Below are the code and all the weights of a small trained network. Each question names an input and a target symbol and asks about switching units off, where a switched-off unit gives its printed mean instead of its output.

import numpy as np


def w(rows, s, z=0):
    codes = np.array(rows[::2]) - 128.0
    scale = np.full(codes.shape[1], s)
    scale[-1] = z or s
    return codes * scale


def softmax(a):
    e = np.exp(a - a.max(-1, keepdims=True))
    return e / e.sum(-1, keepdims=True)


def log_softmax(a):
    a = a - a.max(-1, keepdims=True)
    return a - np.log(np.exp(a).sum(-1, keepdims=True))


def net(x, mask):
    ids = ['εζθτφψω'.index(c) for c in x.split()]
    T = len(ids)
    res = E[ids] + P[:T]
    u = 0
    for l in range(3):
        r = res
        for j in range(3):
            rows = slice(3 * j, 3 * j + 3)
            q, k, v = (r @ M[l][rows].T for M in (Q, K, V))
            z = softmax(np.where(np.tri(T) > 0, q @ k.T / 3**0.5, -1e9)) @ v
            o = O[l][rows]
            res = res + np.where(mask[u + j], z, o[:, -1]) @ o[:, :-1]
        u += 3
    return log_softmax(res[-1] @ U[:, :-1].T + U[:, -1])


Q, K, V, O = {}, {}, {}, {}
E = w([
[80,14,88],'ε',
[164,1,115],'ζ',
[76,48,242],'θ',
[163,240,161],'τ',
[162,78,239],'φ',
[63,80,125],'ψ',
[237,96,61],'ω',
],0.013)
P = w([
[124,180,133],'0',
[253,78,137],'1',
[198,69,165],'2',
[183,65,168],'3',
[181,69,175],'4',
[165,69,164],'5',
[167,76,173],'6',
[174,76,173],'7',
[143,80,158],'8',
[179,86,166],'9',
[187,91,172],'10',
[183,89,143],'11',
[174,81,160],'12',
[98,71,153],'13',
],0.007)
Q[0] = w([
[175,150,142],'L0H0',
[86,210,112],'L0H0',
[125,85,102],'L0H0',
[97,183,126],'L0H1',
[171,57,251],'L0H1',
[115,155,72],'L0H1',
[131,90,93],'L0H2',
[62,97,134],'L0H2',
[209,114,91],'L0H2',
],0.017)
K[0] = w([
[125,97,190],'L0H0',
[164,174,118],'L0H0',
[108,124,73],'L0H0',
[136,117,53],'L0H1',
[97,198,146],'L0H1',
[134,53,113],'L0H1',
[109,140,203],'L0H2',
[198,124,154],'L0H2',
[7,99,149],'L0H2',
],0.016)
V[0] = w([
[171,117,128],'L0H0',
[46,143,129],'L0H0',
[92,187,74],'L0H0',
[161,84,157],'L0H1',
[107,100,49],'L0H1',
[41,65,181],'L0H1',
[107,157,150],'L0H2',
[255,182,124],'L0H2',
[168,91,188],'L0H2',
],0.0096)
O[0] = w([
[218,200,99,152],'L0H0',
[105,96,121,92],'L0H0',
[171,78,200,2],'L0H0',
[153,2,91,198],'L0H1',
[117,206,63,30],'L0H1',
[179,80,102,180],'L0H1',
[107,126,201,105],'L0H2',
[212,136,105,124],'L0H2',
[176,142,139,235],'L0H2',
],0.007,0.0087)
Q[1] = w([
[217,74,245],'L1H0',
[178,129,102],'L1H0',
[27,202,139],'L1H0',
[43,97,75],'L1H1',
[77,119,129],'L1H1',
[245,175,106],'L1H1',
[94,182,117],'L1H2',
[108,232,84],'L1H2',
[65,93,159],'L1H2',
],0.012)
K[1] = w([
[92,180,56],'L1H0',
[187,178,111],'L1H0',
[143,16,98],'L1H0',
[83,149,27],'L1H1',
[203,161,51],'L1H1',
[53,73,183],'L1H1',
[103,38,95],'L1H2',
[63,1,68],'L1H2',
[223,105,163],'L1H2',
],0.01)
V[1] = w([
[57,66,105],'L1H0',
[141,64,196],'L1H0',
[118,166,224],'L1H0',
[140,150,108],'L1H1',
[130,130,122],'L1H1',
[166,142,2],'L1H1',
[148,19,121],'L1H2',
[199,176,195],'L1H2',
[214,112,116],'L1H2',
],0.008)
O[1] = w([
[180,144,151,109],'L1H0',
[171,142,210,188],'L1H0',
[83,182,112,101],'L1H0',
[196,150,128,87],'L1H1',
[141,131,131,123],'L1H1',
[253,167,179,60],'L1H1',
[151,76,173,247],'L1H2',
[194,203,151,230],'L1H2',
[169,143,203,254],'L1H2',
],0.0061,0.0065)
Q[2] = w([
[123,101,95],'L2H0',
[75,160,145],'L2H0',
[140,194,102],'L2H0',
[78,61,104],'L2H1',
[180,86,105],'L2H1',
[63,203,107],'L2H1',
[55,253,109],'L2H2',
[228,66,189],'L2H2',
[112,173,62],'L2H2',
],0.013)
K[2] = w([
[153,159,11],'L2H0',
[211,54,197],'L2H0',
[136,60,81],'L2H0',
[145,196,90],'L2H1',
[86,84,75],'L2H1',
[197,68,122],'L2H1',
[179,11,96],'L2H2',
[111,179,215],'L2H2',
[161,110,108],'L2H2',
],0.012)
V[2] = w([
[138,92,31],'L2H0',
[126,131,45],'L2H0',
[152,146,23],'L2H0',
[127,86,100],'L2H1',
[193,140,148],'L2H1',
[212,167,138],'L2H1',
[82,8,90],'L2H2',
[139,62,160],'L2H2',
[25,187,175],'L2H2',
],0.011)
O[2] = w([
[40,179,206,100],'L2H0',
[63,149,197,55],'L2H0',
[65,156,180,34],'L2H0',
[106,191,126,167],'L2H1',
[46,22,77,143],'L2H1',
[30,2,110,101],'L2H1',
[158,76,227,154],'L2H2',
[66,79,118,252],'L2H2',
[210,85,97,44],'L2H2',
],0.0087,0.011)
U = w([
[120,185,218,128],'ε',
[81,114,183,3],'ζ',
[200,166,167,2],'θ',
[145,212,111,120],'τ',
[148,127,98,148],'φ',
[167,253,126,202],'ψ',
[85,220,105,255],'ω',
],0.0052,0.0066)

Each question gives the input, a string of symbols that net reads in full, and the target symbol t.
The units are the heads (3 rows each of Q, K, V and O). Each row of codes is followed by its name. A weight is (code - 128) times the scale printed after its matrix; where a second scale follows, it is the last column's (O and U).
mask holds one flag per head, layer by layer. A switched-off head (its flag False) gives its mean, the last column of its rows in O, instead of its output. The means were averaged over made-up inputs and are rounded, as every weight is.
A unit's drop is (log p(t) with every unit on - log p(t) with that unit switched off) / (log p(t) with every unit on - log p(t) with every unit switched off).
The circuit of an input: a set's keep is (log p(t) with only the set's units on - log p(t) with every unit switched off) / (log p(t) with every unit on - log p(t) with every unit switched off). Starting from all 9 units, units are removed one at a time, each time the one whose removal leaves the highest keep (on an exact tie, the one counted first), for as long as the keep stays at least 0.8.
circuit, biggest first: the units of the circuit, biggest drop first
most important unit: the unit with the biggest drop
heads that matter: for each layer, one digit per head in row order, 1 if its drop is at least 0.15 and else 0, layers parted by /
drop when u is switched off: that unit's drop, to one decimal
input φ φ φ φ ε φ φ θ, target φ: circuit, biggest first => L2H0, L2H1, L1H0
input ω ω ψ φ φ φ τ φ φ ω ψ ε ζ, target ω: most important unit => L1H0
input ψ ε φ θ ω φ ε ω φ ε ε, target ψ: heads that matter => 101 / 001 / 010
input ψ φ φ ε ε φ ζ φ ω, target ψ: circuit, biggest first => L2H1, L1H2, L0H2
input ψ φ φ φ ω ε ε φ ω φ φ φ ζ, target ψ: circuit, biggest first => L2H1, L1H2, L0H2
input ε ε φ ψ θ, target ε: circuit, biggest first => L0H1, L1H2, L2H1, L2H0
input ε ε ε φ φ φ θ ω ε, target ε: circuit, biggest first => L0H1, L1H2, L2H0, L2H1
input ε φ θ θ ω, target ε: heads that matter => 011 / 001 / 111
input ψ φ ε ψ ε φ φ θ φ ψ θ θ φ ψ, target ψ: circuit, biggest first => L2H1, L0H2, L1H2
input ε φ ψ, target ε: circuit, biggest first => L0H1, L1H2, L2H0, L2H2
input θ ε θ φ ε φ φ ε φ θ φ ζ, target θ: heads that matter => 001 / 011 / 011
input ε ψ φ φ φ φ φ θ φ ω ψ ψ ζ, target ε: circuit, biggest first => L0H1, L1H2, L2H0, L2H1
input φ φ ε φ ω ε ω ω θ, target φ: circuit, biggest first => L2H0, L2H1, L1H0, L0H1
input ζ φ ζ, target ζ: circuit, biggest first => L0H1, L2H1, L1H1, L2H0
input ψ ω ω ε ε, target ψ: heads that matter => 011 / 001 / 010
input ω φ φ φ, target ω: most important unit => L0H1
input τ ψ φ φ ω, target ω: heads that matter => 000 / 101 / 100
input ζ φ φ, target ζ: circuit, biggest first => L0H1, L2H1, L1H1, L2H2
input ω τ ω ε, target ω: drop when L0H2 is switched off => 0.2
input ζ φ θ φ ω φ φ ψ, target ζ: drop when L1H0 is switched off => 0.1
input θ φ φ θ ε θ ω ψ θ, target θ: drop when L1H1 is switched off => 0.2
